Below is a small trained network, with its code and all its weights. Each question gives an input and a class and asks what happens when units are switched off, that is, made to give their printed mean instead of their output.

import numpy as np


def w(rows, s, z=0):
    codes = np.array(rows[::2]) - 128.0
    scale = np.full(codes.shape[1], s)
    scale[-1] = z or s
    return codes * scale


def norm(h):
    return h / np.sqrt((h * h).mean(-1, keepdims=True) + 1e-5)


def f(y):
    return y / 2 * (1 + np.tanh(0.7978845608 * (y + 0.044715 * y**3)))


def log_softmax(a):
    a = a - a.max(-1, keepdims=True)
    return a - np.log(np.exp(a).sum(-1, keepdims=True))


def net(x, mask):
    res = np.array(x, float).reshape(1, 6) / 4 @ E
    u = 0
    for l in range(3):
        y = f(norm(res) @ A[l][:, :-1].T + A[l][:, -1])
        res = res + np.where(mask[u : u + 8], y, B[l][:, -1]) @ B[l][:, :-1]
        u += 8
    return log_softmax(norm(res)[-1] @ U[:, :-1].T + U[:, -1])


A, B = {}, {}
E = w([
[149,113,120,179,117,156,135,129],'x0',
[31,134,213,183,197,184,131,160],'x1',
[79,211,3,167,129,143,77,76],'x2',
[128,123,137,125,127,144,122,105],'x3',
[195,149,98,104,231,171,255,114],'x4',
[127,115,118,144,134,106,136,139],'x5',
],0.0088)
A[0] = w([
[178,104,108,94,88,108,124,89,253],'L0N1',
[210,53,214,81,153,128,179,182,101],'L0N2',
[155,101,153,108,66,97,96,161,3],'L0N3',
[98,95,95,120,92,148,57,155,32],'L0N4',
[157,43,251,113,54,91,106,172,214],'L0N5',
[103,137,152,131,134,146,125,152,107],'L0N6',
[147,113,228,132,163,120,149,163,69],'L0N7',
[98,113,147,119,135,146,103,153,70],'L0N8',
],0.012,0.0025)
B[0] = w([
[197,156,95,113,78,96,144,164,197],'L0N1',
[181,182,207,148,73,42,95,91,227],'L0N2',
[108,54,73,116,152,68,144,20,171],'L0N3',
[122,109,162,146,79,96,137,114,175],'L0N4',
[143,186,25,122,211,227,136,137,249],'L0N5',
[92,119,145,147,164,149,103,69,141],'L0N6',
[7,37,101,117,78,126,188,151,182],'L0N7',
[109,135,160,146,149,170,114,74,141],'L0N8',
],0.012,0.011)
A[1] = w([
[70,153,198,164,244,158,185,116,146],'L1N1',
[68,100,237,147,137,122,168,159,183],'L1N2',
[76,187,237,199,112,103,106,89,175],'L1N3',
[218,119,63,88,180,146,114,171,87],'L1N4',
[66,133,187,174,177,118,37,175,7],'L1N5',
[96,74,101,90,214,194,146,135,93],'L1N6',
[149,91,134,117,6,45,86,84,135],'L1N7',
[27,113,146,159,169,162,123,96,89],'L1N8',
],0.012,0.0014)
B[1] = w([
[94,132,88,126,167,193,84,220,240],'L1N1',
[194,40,53,77,142,85,124,59,184],'L1N2',
[161,79,56,91,96,74,163,62,217],'L1N3',
[64,30,143,108,143,108,145,5,217],'L1N4',
[141,201,143,163,37,49,152,90,177],'L1N5',
[141,153,73,131,96,85,105,206,200],'L1N6',
[91,187,160,151,161,202,121,221,255],'L1N7',
[181,190,242,172,135,140,136,121,239],'L1N8',
],0.012,0.0094)
A[2] = w([
[180,128,128,123,93,75,112,116,26],'L2N1',
[165,143,217,146,81,97,156,127,107],'L2N2',
[163,147,173,93,147,150,167,178,37],'L2N3',
[112,59,98,97,130,128,114,44,134],'L2N4',
[81,91,128,126,41,110,139,133,52],'L2N5',
[108,138,99,137,110,171,80,218,44],'L2N6',
[99,6,188,100,126,104,155,138,188],'L2N7',
[107,131,121,162,171,156,94,171,13],'L2N8',
],0.018,0.0011)
B[2] = w([
[55,109,165,165,119,162,115,134,193],'L2N1',
[112,114,248,135,88,98,138,85,194],'L2N2',
[99,153,112,201,95,108,85,59,168],'L2N3',
[184,90,71,106,122,108,190,146,250],'L2N4',
[164,140,158,109,190,149,112,144,150],'L2N5',
[105,111,142,120,230,167,75,180,248],'L2N6',
[144,177,5,118,136,159,124,94,154],'L2N7',
[111,125,162,66,109,145,74,212,206],'L2N8',
],0.015,0.012)
U = w([
[172,85,67,88,111,113,165,91,253],'0',
[100,142,156,114,164,171,44,200,40],'1',
[114,144,248,164,50,96,113,67,55],'2',
],0.013,0.00057)

Each question gives the input, the list of numbers given to net, and the class t.
The units are the neurons (one row each of A and B). Each row of codes is followed by its name. A weight is (code - 128) times the scale printed after its matrix; where a second scale follows, it is the last column's (A, B and U).
mask holds one flag per neuron, layer by layer. A switched-off neuron (its flag False) gives its mean, the last column of its row in B, instead of its output. The means were averaged over made-up inputs and are rounded, as every weight is.
A unit's drop is (log p(t) with every unit on - log p(t) with that unit switched off) / (log p(t) with every unit on - log p(t) with every unit switched off).
The circuit of an input: a set's keep is (log p(t) with only the set's units on - log p(t) with every unit switched off) / (log p(t) with every unit on - log p(t) with every unit switched off). Starting from the 12 units with the biggest drops (on a tie, the unit counted first), units are removed one at a time, each time the one whose removal leaves the highest keep (on an exact tie, the one counted first), for as long as the keep stays at least 0.8.
circuit, biggest first: the units of the circuit, biggest drop first
unit that matters most: the unit with the biggest drop
k most important neurons: the k neurons with the biggest drops, biggest first
top k neurons in layer l: the k neurons of layer l with the biggest drops, biggest first
drop of u: that unit's drop, to one decimal
input [0,-1,3,-4,5,-7], class 0: unit that matters most => L0N2
input [6,7,-2,-1,5,5], class 0: 2 most important neurons => [L0N5 L1N2]
input [6,-6,2,3,0,-4], class 1: 4 most important neurons => [L0N5 L1N7 L1N8 L1N3]
input [4,-8,0,7,-8,-6], class 0: 4 most important neurons => [L0N2 L0N5 L0N3 L1N4]
input [-3,3,-4,7,6,3], class 0: 2 most important neurons => [L0N7 L1N2]
input [2,-3,0,6,0,-5], class 0: top 3 neurons in layer 0 => [L0N2 L0N4 L0N7]
input [-7,7,3,-5,-5,8], class 2: 2 most important neurons => [L1N5 L1N8]
input [4,2,-6,0,4,0], class 0: top 2 neurons in layer 0 => [L0N7 L0N2]
input [3,3,3,8,-1,-5], class 2: 2 most important neurons => [L0N5 L1N8]
input [6,-4,-7,-8,0,0], class 0: top 3 neurons in layer 1 => [L1N8 L1N4 L1N5]
input [-7,6,8,-8,-1,3], class 2: 2 most important neurons => [L0N5 L1N5]
input [2,3,2,0,-2,6], class 2: top 2 neurons in layer 1 => [L1N5 L1N8]
input [-6,7,8,-4,-3,-8], class 2: drop of L0N5 => 0.9
input [-7,-8,2,-5,-3,5], class 1: circuit, biggest first => [L1N7]
input [6,-8,-5,-1,3,5], class 2: drop of L0N2 => 1.2
input [3,2,-4,3,1,7], class 0: drop of L0N2 => 1.6
input [1,-1,-7,2,-3,-5], class 0: drop of L2N8 => 0.0
